Below is a small trained network, with its code and all its weights. Each question gives an input and a target symbol and asks what happens when units are switched off, that is, made to give their printed mean instead of their output.

import numpy as np


def w(rows, s, z=0):
    codes = np.array(rows[::2]) - 128.0
    scale = np.full(codes.shape[1], s)
    scale[-1] = z or s
    return codes * scale


def f(y):
    return np.maximum(y, 0)


def softmax(a):
    e = np.exp(a - a.max(-1, keepdims=True))
    return e / e.sum(-1, keepdims=True)


def log_softmax(a):
    a = a - a.max(-1, keepdims=True)
    return a - np.log(np.exp(a).sum(-1, keepdims=True))


def net(x, mask):
    ids = ['ΓΔΣαβεζθλμξπψω'.index(c) for c in x.split()]
    T = len(ids)
    res = E[ids] + P[:T]
    u = 0
    for l in range(2):
        r = res
        for j in range(2):
            rows = slice(2 * j, 2 * j + 2)
            q, k, v = (r @ M[l][rows].T for M in (Q, K, V))
            z = softmax(np.where(np.tri(T) > 0, q @ k.T / 2**0.5, -1e9)) @ v
            o = O[l][rows]
            res = res + np.where(mask[u + j], z, o[:, -1]) @ o[:, :-1]
        u += 2
        y = f(res @ A[l][:, :-1].T + A[l][:, -1])
        res = res + np.where(mask[u : u + 4], y, B[l][:, -1]) @ B[l][:, :-1]
        u += 4
    return log_softmax(res[-1] @ U[:, :-1].T + U[:, -1])


Q, K, V, O, A, B = {}, {}, {}, {}, {}, {}
E = w([
[181,84,18],'Γ',
[92,155,101],'Δ',
[140,151,114],'Σ',
[129,103,113],'α',
[117,117,63],'β',
[56,4,115],'ε',
[92,19,175],'ζ',
[88,129,129],'θ',
[6,123,97],'λ',
[130,66,152],'μ',
[157,120,137],'ξ',
[143,103,151],'π',
[71,66,116],'ψ',
[105,153,120],'ω',
],0.014)
P = w([
[134,167,237],'0',
[135,132,101],'1',
[12,2,41],'2',
[46,198,185],'3',
[186,204,60],'4',
[179,57,239],'5',
],0.011)
Q[0] = w([
[73,147,170],'0.h0',
[62,168,174],'0.h0',
[151,177,167],'0.h1',
[115,63,255],'0.h1',
],0.0078)
K[0] = w([
[4,253,80],'0.h0',
[236,43,65],'0.h0',
[216,179,154],'0.h1',
[152,227,172],'0.h1',
],0.0049)
V[0] = w([
[181,189,37],'0.h0',
[175,61,1],'0.h0',
[148,77,3],'0.h1',
[131,63,97],'0.h1',
],0.0064)
O[0] = w([
[182,158,78,3],'0.h0',
[122,3,137,17],'0.h0',
[32,69,205,98],'0.h1',
[129,100,172,138],'0.h1',
],0.0077,0.0026)
A[0] = w([
[72,85,221,28],'0.n0',
[69,132,138,2],'0.n1',
[254,112,199,131],'0.n2',
[91,96,96,199],'0.n3',
],0.009,0.0033)
B[0] = w([
[157,194,254,224],'0.n0',
[218,190,125,193],'0.n1',
[105,47,216,183],'0.n2',
[229,114,17,253],'0.n3',
],0.007,0.0045)
Q[1] = w([
[74,52,107],'1.h0',
[82,240,136],'1.h0',
[129,129,156],'1.h1',
[123,250,98],'1.h1',
],0.013)
K[1] = w([
[98,129,119],'1.h0',
[181,204,216],'1.h0',
[232,134,21],'1.h1',
[248,191,187],'1.h1',
],0.013)
V[1] = w([
[24,156,6],'1.h0',
[52,79,2],'1.h0',
[112,59,166],'1.h1',
[73,98,76],'1.h1',
],0.0074)
O[1] = w([
[15,169,215,215],'1.h0',
[50,147,248,38],'1.h0',
[53,30,219,5],'1.h1',
[3,138,55,87],'1.h1',
],0.004,0.0024)
A[1] = w([
[247,68,126,254],'1.n0',
[147,133,59,207],'1.n1',
[131,178,219,122],'1.n2',
[112,87,81,140],'1.n3',
],0.013,0.0042)
B[1] = w([
[58,124,187,254],'1.n0',
[254,123,158,254],'1.n1',
[28,103,35,247],'1.n2',
[130,61,7,180],'1.n3',
],0.0083,0.0059)
U = w([
[65,10,111,132],'Γ',
[141,128,39,148],'Δ',
[152,157,221,237],'Σ',
[90,110,170,255],'α',
[136,145,135,91],'β',
[126,81,197,36],'ε',
[137,107,210,79],'ζ',
[152,177,149,124],'θ',
[15,152,95,136],'λ',
[133,93,204,51],'μ',
[163,105,218,137],'ξ',
[180,127,183,172],'π',
[126,147,130,42],'ψ',
[141,157,144,121],'ω',
],0.011,0.0047)

Each question gives the input, a string of symbols that net reads in full, and the target symbol t.
The units are the heads (2 rows each of Q, K, V and O) and the neurons (one row each of A and B). Each row of codes is followed by its name. A weight is (code - 128) times the scale printed after its matrix; where a second scale follows, it is the last column's (O, A, B and U).
mask holds one flag per unit, layer by layer, with each layer's heads first. A switched-off unit (its flag False) gives its mean, the last column of its rows in O or B, instead of its output. The means were averaged over made-up inputs and are rounded, as every weight is.
A unit's drop is (log p(t) with every unit on - log p(t) with that unit switched off) / (log p(t) with every unit on - log p(t) with every unit switched off).
The circuit of an input: a set's keep is (log p(t) with only the set's units on - log p(t) with every unit switched off) / (log p(t) with every unit on - log p(t) with every unit switched off). Starting from all 12 units, units are removed one at a time, each time the one whose removal leaves the highest keep (on an exact tie, the one counted first), for as long as the keep stays at least 0.8.
circuit, biggest first: the units of the circuit, biggest drop first
most important unit: the unit with the biggest drop
top k neurons in layer l: the k neurons of layer l with the biggest drops, biggest first
which heads matter: for each layer, one digit per head in row order, 1 if its drop is at least 0.15 and else 0, layers parted by /
input λ ω Σ Γ ε, target Γ: which heads matter -> 11 / 01
input λ Σ π Σ ω Γ, target Γ: which heads matter -> 00 / 01
input μ λ λ ξ Δ ψ, target Γ: circuit, biggest first -> (1.n2, 1.h0)
input λ λ λ Σ, target λ: most important unit -> 0.h1
input Δ λ α ξ Σ λ, target λ: circuit, biggest first -> (1.n1, 1.h0, 1.n2)
input λ θ λ ω, target λ: circuit, biggest first -> (1.n2, 1.n1)
input λ λ μ μ, target λ: circuit, biggest first -> (1.n1, 1.n2)
input λ λ Σ θ λ Σ, target λ: circuit, biggest first -> (1.n2, 1.h0, 1.n1)
input Γ λ β ζ ω Σ, target Γ: which heads matter -> 01 / 00
input Γ Σ ξ Γ, target Γ: top 2 neurons in layer 0 -> (0.n0, 0.n1)
input λ ξ λ θ, target λ: top 2 neurons in layer 0 -> (0.n0, 0.n3)
input ω θ θ λ β λ, target λ: circuit, biggest first -> (1.n1, 1.n2, 1.h0)
input λ λ λ μ π α, target Γ: circuit, biggest first -> (1.n2, 0.n2, 1.h0)
input θ θ Δ ξ λ ζ, target Γ: top neuron in layer 0 -> (0.n2)
input ξ Σ Δ λ ω Δ, target λ: circuit, biggest first -> (1.n2, 1.h0, 1.n1, 0.n2)
input λ α λ μ, target λ: circuit, biggest first -> (1.n2, 1.n1)
input λ λ Σ π, target λ: top 2 neurons in layer 1 -> (1.n1, 1.n2)
input Σ ε μ Σ β Δ, target Γ: top 3 neurons in layer 0 -> (0.n2, 0.n3, 0.n1)
input Σ λ λ λ μ π, target Γ: top 2 neurons in layer 0 -> (0.n2, 0.n0)
input λ θ θ ξ, target λ: top 2 neurons in layer 0 -> (0.n3, 0.n1)
